Each row has a name. Each question is about the rows just above it.

Kipob: [177 125 107  78 121  76 179]
buv: [106 141 129 156 139 153  94]
Bere: [106 126 129 156 128 153  94]
Tidus: [177 125 148  78 121 119 179]
What comes right after [141] in the named rows? -> [129]
The entry that follows [126]: -> [129]
The entry that follows [128]: -> [153]

futin: [124 124 137 125 146 170 135]
buv: [131 177 172 137 111 118 133]
Tidus: [129 125 142 125 115 174 166]
moson: [128 131 141 137 112 123 187]
Sufav: [124 125 134 145 170 148 132]
Gimu: [129 126 124 147 171 143 133]
rebez: [125 126 137 131 111 135 196]
vovu: [126 127 145 166 162 124 132]
zofol: [130 128 169 190 118 120 132]
Where do [129 125 142 125 115 174 166] appear? -> Tidus
The entry that follows [148]: -> [132]
The row with [124 125 134 145 170 148 132] is -> Sufav
Right after [169] comes -> [190]

Gimu: [167 149 138 154  94 136]
moson: [120  99 104 110  84  80]
Kipob: [134  65  87 142 111 170]
zofol: [149 145 150 148 151 145]
vovu: [126  65  87 112  84  81]
Tidus: [120 146 135 128 151 155]
Right after [111] comes -> [170]
The entry that follows [135]: -> [128]
The entry that follows [148]: -> [151]
What comes right after [167] in the named rows? -> [149]

Kipob: [137 109 114 108 103 124 162 132 170 162 107 184 102  93 170 121  75 108
 159 162 127 156]
Sufav: [137 104 134 104 149 106  92 111  90 113 164 131  85 116 168 120 115 154
 137 104 106 101]
vovu: [137 121 109 151 146 129 109 100 160 148 134 146  93 158 111 143 160 170
 169 154 131 160]
Bere: [137 108 116 106 103 115 161 128 174 154  93 179 133  86 150  86  85 142
 167 146 158 144]
Tidus: [137 121 109 151 146 131 108 100 159 146 129 148  92 156 113 148 162 130
  94  70 170 150]
futin: [137 121 109 151 146 131 108 100 159 146 129 148  92 156 113 148 162 170
 167 149 149 163]
[137 121 109 151 146 131 108 100 159 146 129 148  92 156 113 148 162 130
  94  70 170 150] is in which row? -> Tidus
The entry that follows [179]: -> [133]
Which row holds [137 121 109 151 146 129 109 100 160 148 134 146  93 158 111 143 160 170
 169 154 131 160]? -> vovu

Kipob: [100 164  94 119]
vovu: [142 127 116 156]
Tidus: [106 124 139  97]
Sufav: [149  85 160 144]
buv: [109 126 140 102]
zofol: [ 75 105 103 183]
futin: [105 123 139  97]
Bere: [ 94 174  83 115]
moson: [129 110 131 115]
Right after [106] comes -> [124]
The entry that follows [109]: -> [126]

vovu: [167  75  87 127 133 152  85 160 100 128 113 186 156 169 184]
zofol: [187  75  87 127 133 152  85 160 100 128 113 186 156 126 184]
Kipob: [172 122 132 103 128  81 158  73 157 159 117 159 149 158 186]
Where do [187  75  87 127 133 152  85 160 100 128 113 186 156 126 184] appear? -> zofol
Right after [126] comes -> [184]
Whose row is [172 122 132 103 128  81 158  73 157 159 117 159 149 158 186]? -> Kipob
The entry that follows [172]: -> [122]
The entry that follows [103]: -> [128]
The row with [167  75  87 127 133 152  85 160 100 128 113 186 156 169 184] is -> vovu
The entry that follows [187]: -> [75]

Sufav: [108 107 124 154 126 116]
rebez: [146 145 153 151 148 150]
moson: [143 136 102 158 139 121]
Tidus: [129 132 108  72 108 115]
buv: [140 134 105 146 106 105]
Kipob: [141 134 104 154 137 121]
Bere: [102 102 124 164 127 117]
Right after [104] comes -> [154]
The entry that follows [106]: -> [105]
The entry that follows [136]: -> [102]

vogop: [108 100 105 145 142 149 106 135 154]
Tidus: [172 152 151 108  84 110 163 111 104]
futin: [164 145 138 124  90 121 160 104 114]
Kipob: [163 146 138 125  93 118 160 104 113]
buv: [105  96 102 144 147 150 104 105 157]
rebez: [105  96 102 146 145 153 104 139 159]
Sufav: [162 144 138 124  93 121 158 104 114]
vovu: [165 145 135 127  88 121 163 101 118]
moson: [109 102 109 140 144 144 108 138 150]
zofol: [107  96 101 145 144 150 104 139 157]
Gimu: [125 146 139  60 137  88 128 141 103]
Right after [140] comes -> [144]
Right after [147] comes -> [150]

Kipob: [163 143 140 122 109 123 131 168 119 110]
Tidus: [103 120 133 133  85 134 124 129 114 112]
zofol: [ 96 116 132 138  94 132 121 132 120 101]
vogop: [151 139 126 136  78 187 165  91 105 127]
Right after [119] comes -> [110]
Right after [109] comes -> [123]

zofol: [129 130 129 131 130 130 128 127 128 128 130 128 124 130]
Gimu: [129 127 129 128 128 128 128 128 128 129 128 128 130 128]
vovu: [129 127 129 128 128 131 128 127 128 126 128 128 130 128]
Where do [129 127 129 128 128 131 128 127 128 126 128 128 130 128] appear? -> vovu
Whose row is [129 130 129 131 130 130 128 127 128 128 130 128 124 130]? -> zofol
Whose row is [129 127 129 128 128 128 128 128 128 129 128 128 130 128]? -> Gimu

Bere: [127 128 126 128 129 127 129 128 128 128 128 128 129 127 128 128 128 129]
moson: [125 126 125 129 126 126 127 131 128 128 127 128 129 126 128 127 122 127]
Gimu: [139  97 135 128 138 145 114 131 123 138 122 135 123 137 115 132 137 135]
futin: [127 127 127 127 126 126 130 127 128 127 128 126 129 127 129 128 127 128]
rebez: [ 76 134 114 105 149 151 171 141 142 125  91 131  96 134 144 127 146 107]
buv: [119 121 135 121 143 140 122 126 120 129 132 128 117 119 126 131 133 132]
vogop: [139 130 135 128 138 145 114 131 123 138 122 135 123 137 115 122 130 122]
zofol: [132 126 125 125 124 124 126 126 129 129 128 129 127 128 126 131 126 130]
Kipob: [137 130 134 127 137 143 115 130 124 137 123 134 124 136 116 123 129 123]
Sufav: [140 138 118 140 105 108 138 129 141 127 123 131 144 145 130 125 121 122]
Tidus: [140 131 135 127 139 147 113 131 122 140 121 136 123 137 130 121 129 122]
Right after [120] comes -> [129]
What comes right after [149] in the named rows? -> [151]
What comes right after [96] in the named rows? -> [134]
[140 131 135 127 139 147 113 131 122 140 121 136 123 137 130 121 129 122] is in which row? -> Tidus
[125 126 125 129 126 126 127 131 128 128 127 128 129 126 128 127 122 127] is in which row? -> moson

